Below are the code and all the weights of a small trained network. Each question names an input and a target symbol and asks about switching units off, where a switched-off unit gives its printed mean instead of its output.

import numpy as np


def w(rows, s, z=0):
    codes = np.array(rows[::2]) - 128.0
    scale = np.full(codes.shape[1], s)
    scale[-1] = z or s
    return codes * scale


def norm(h):
    return h / np.sqrt((h * h).mean(-1, keepdims=True) + 1e-5)


def f(y):
    return y / 2 * (1 + np.tanh(0.7978845608 * (y + 0.044715 * y**3)))


def softmax(a):
    e = np.exp(a - a.max(-1, keepdims=True))
    return e / e.sum(-1, keepdims=True)


def log_softmax(a):
    a = a - a.max(-1, keepdims=True)
    return a - np.log(np.exp(a).sum(-1, keepdims=True))


def net(x, mask):
    ids = ['ΞΠΦΨαβδεηθλμτω'.index(c) for c in x.split()]
    T = len(ids)
    res = E[ids] + P[:T]
    u = 0
    for l in range(2):
        q, k, v = (norm(res) @ M[l].T for M in (Q, K, V))
        z = softmax(np.where(np.tri(T) > 0, q @ k.T / 4**0.5, -1e9)) @ v
        res = res + np.where(mask[u], z, O[l][:, -1]) @ O[l][:, :-1]
        u += 1
        y = f(norm(res) @ A[l][:, :-1].T + A[l][:, -1])
        res = res + np.where(mask[u : u + 8], y, B[l][:, -1]) @ B[l][:, :-1]
        u += 8
    return log_softmax(norm(res)[-1] @ U[:, :-1].T + U[:, -1])


Q, K, V, O, A, B = {}, {}, {}, {}, {}, {}
E = w([
[160,91,187,137,166],'Ξ',
[118,147,218,144,167],'Π',
[95,128,135,182,64],'Φ',
[160,164,172,104,91],'Ψ',
[132,181,7,117,203],'α',
[82,122,134,189,57],'β',
[124,165,110,111,87],'δ',
[76,126,103,199,76],'ε',
[154,139,218,99,179],'η',
[84,119,141,186,53],'θ',
[120,111,183,154,123],'λ',
[126,66,119,162,53],'μ',
[46,141,124,241,132],'τ',
[127,57,156,147,177],'ω',
],0.017)
P = w([
[231,135,148,108,165],'0',
[144,70,168,2,61],'1',
[215,145,121,121,152],'2',
[95,87,138,34,37],'3',
[225,124,103,161,157],'4',
[73,101,129,63,52],'5',
[224,111,85,172,172],'6',
[71,82,124,68,81],'7',
[212,93,84,158,159],'8',
[70,54,123,87,82],'9',
[224,105,59,165,182],'10',
],0.0083)
Q[0] = w([
[173,61,149,226,196],'0.h0',
[51,67,45,128,179],'0.h0',
[88,120,216,43,254],'0.h0',
[138,173,194,45,133],'0.h0',
],0.0086)
K[0] = w([
[149,50,42,251,226],'0.h0',
[108,65,166,76,101],'0.h0',
[51,10,201,31,253],'0.h0',
[92,234,242,207,39],'0.h0',
],0.007)
V[0] = w([
[136,133,119,102,163],'0.h0',
[40,127,199,150,146],'0.h0',
[74,65,45,3,166],'0.h0',
[168,197,154,134,168],'0.h0',
],0.0056)
O[0] = w([
[119,18,2,185,104,96],'0.h0',
[154,27,250,185,191,132],'0.h0',
[168,58,173,144,217,1],'0.h0',
[34,195,146,125,34,118],'0.h0',
],0.0062,0.0033)
A[0] = w([
[155,143,87,198,203,141],'0.n0',
[142,207,157,55,114,253],'0.n1',
[73,200,106,216,155,69],'0.n2',
[23,235,124,179,236,182],'0.n3',
[112,155,173,142,76,82],'0.n4',
[126,149,104,69,88,74],'0.n5',
[101,180,24,115,81,126],'0.n6',
[126,2,78,115,31,197],'0.n7',
],0.0082,0.0035)
B[0] = w([
[129,125,185,186,93,170],'0.n0',
[92,127,92,254,138,215],'0.n1',
[156,81,184,79,119,179],'0.n2',
[179,51,87,105,85,192],'0.n3',
[138,83,177,51,200,176],'0.n4',
[6,72,113,113,142,136],'0.n5',
[158,154,98,160,143,214],'0.n6',
[103,183,158,156,162,254],'0.n7',
],0.0081,0.0049)
Q[1] = w([
[52,117,85,35,176],'1.h0',
[93,76,146,157,135],'1.h0',
[75,94,63,144,143],'1.h0',
[155,129,139,245,114],'1.h0',
],0.013)
K[1] = w([
[172,189,203,77,76],'1.h0',
[221,138,120,253,128],'1.h0',
[167,143,125,132,117],'1.h0',
[140,66,114,180,140],'1.h0',
],0.013)
V[1] = w([
[72,36,149,137,161],'1.h0',
[98,75,51,83,127],'1.h0',
[215,75,89,141,15],'1.h0',
[3,124,209,125,11],'1.h0',
],0.011)
O[1] = w([
[71,78,171,223,107,132],'1.h0',
[205,183,126,204,115,3],'1.h0',
[143,151,250,117,99,233],'1.h0',
[139,67,109,130,65,122],'1.h0',
],0.016,0.0053)
A[1] = w([
[129,59,189,143,226,253],'1.n0',
[231,35,208,93,205,201],'1.n1',
[98,118,50,89,136,206],'1.n2',
[2,119,210,64,115,137],'1.n3',
[172,197,177,141,165,138],'1.n4',
[146,192,105,205,19,114],'1.n5',
[185,9,8,195,137,184],'1.n6',
[83,168,76,193,52,191],'1.n7',
],0.0083,0.0032)
B[1] = w([
[84,234,46,143,40,209],'1.n0',
[76,211,118,162,71,186],'1.n1',
[131,102,139,121,76,152],'1.n2',
[179,159,162,160,176,254],'1.n3',
[167,1,43,132,158,155],'1.n4',
[94,153,135,135,148,147],'1.n5',
[237,158,113,118,209,154],'1.n6',
[113,228,106,99,60,149],'1.n7',
],0.0076,0.0094)
U = w([
[90,151,137,77,181,30],'Ξ',
[75,58,142,138,158,95],'Π',
[133,132,122,82,84,90],'Φ',
[114,162,89,81,84,57],'Ψ',
[213,170,133,147,219,255],'α',
[126,93,135,87,103,131],'β',
[157,212,61,144,52,161],'δ',
[191,144,182,66,121,43],'ε',
[55,112,83,92,194,113],'η',
[125,89,132,101,115,120],'θ',
[104,61,127,127,155,137],'λ',
[156,152,139,48,142,84],'μ',
[175,80,213,215,80,169],'τ',
[43,134,93,248,181,97],'ω',
],0.012,0.0037)

Each question gives the input, a string of symbols that net reads in full, and the target symbol t.
The units are the heads (4 rows each of Q, K, V and O) and the neurons (one row each of A and B). Each row of codes is followed by its name. A weight is (code - 128) times the scale printed after its matrix; where a second scale follows, it is the last column's (O, A, B and U).
mask holds one flag per unit, layer by layer, with each layer's heads first. A switched-off unit (its flag False) gives its mean, the last column of its rows in O or B, instead of its output. The means were averaged over made-up inputs and are rounded, as every weight is.
A unit's drop is (log p(t) with every unit on - log p(t) with that unit switched off) / (log p(t) with every unit on - log p(t) with every unit switched off).
The circuit of an input: a set's keep is (log p(t) with only the set's units on - log p(t) with every unit switched off) / (log p(t) with every unit on - log p(t) with every unit switched off). Starting from the 12 units with the biggest drops (on a tie, the unit counted first), units are removed one at a time, each time the one whose removal leaves the highest keep (on an exact tie, the one counted first), for as long as the keep stays at least 0.8.
units of the circuit, in order: the units of the circuit, biggest drop first
most important unit: the unit with the biggest drop
k most important neurons: the k neurons with the biggest drops, biggest first
top k neurons in layer l: the k neurons of layer l with the biggest drops, biggest first
input δ Ψ β Π η θ Ψ, target δ: units of the circuit, in order : [0.h0; 0.n1; 1.h0]
input τ τ ε τ τ Π Ξ Ψ, target τ: units of the circuit, in order : [0.n3; 1.h0]
input μ Φ δ ω Π Φ Ξ, target ω: top 2 neurons in layer 0 : [0.n4; 0.n2]
input η ω Φ δ μ, target δ: most important unit : 0.n1
input η η θ Ψ τ β α β λ, target α: units of the circuit, in order : [1.h0; 0.n1; 0.h0]
input λ β β Φ τ ω μ, target ω: units of the circuit, in order : [1.h0; 0.n7]
input Π τ Ψ α Φ, target α: units of the circuit, in order : [0.n1; 1.h0; 1.n0]
input δ Φ Ξ δ β, target δ: 3 most important neurons : [0.n5; 0.n1; 1.n7]
input η α τ ε α ω τ τ τ ω, target τ: units of the circuit, in order : [1.h0; 0.n3]
input δ η β θ ε η Ξ, target δ: 2 most important neurons : [1.n1; 0.n1]
input β Π β λ η Φ η, target η: units of the circuit, in order : [1.h0; 0.n1; 0.h0]
input λ τ ω τ ω θ ω μ Φ μ, target ω: top 3 neurons in layer 0 : [0.n7; 0.n3; 0.n2]
input λ Ξ η ε Φ Ξ δ β τ Π ε, target τ: 2 most important neurons : [0.n3; 0.n2]
input α α Ξ η, target α: units of the circuit, in order : [1.h0]
input δ Ξ ω ω η Ψ, target ω: units of the circuit, in order : [0.n1; 1.h0]
input τ β Ψ β ω η θ, target ω: top 3 neurons in layer 0 : [0.n2; 0.n3; 0.n6]
input Ξ μ ε, target ε: 2 most important neurons : [0.n7; 0.n1]
input Φ Ξ Π Φ ε Ψ ω, target ω: units of the circuit, in order : [1.h0; 1.n0]
input μ ω Ψ λ β η θ, target ω: units of the circuit, in order : [0.h0; 1.h0; 0.n7]
input τ ε α η θ, target α: units of the circuit, in order : [1.h0; 0.n2; 0.n1]
input τ θ η, target τ: top neuron in layer 0 : [0.n3]
input ω δ θ β Π δ Ψ, target δ: 2 most important neurons : [0.n5; 1.n7]
input ε α Ξ Π ω ε α Π ε, target α: 3 most important neurons : [0.n1; 0.n5; 0.n0]
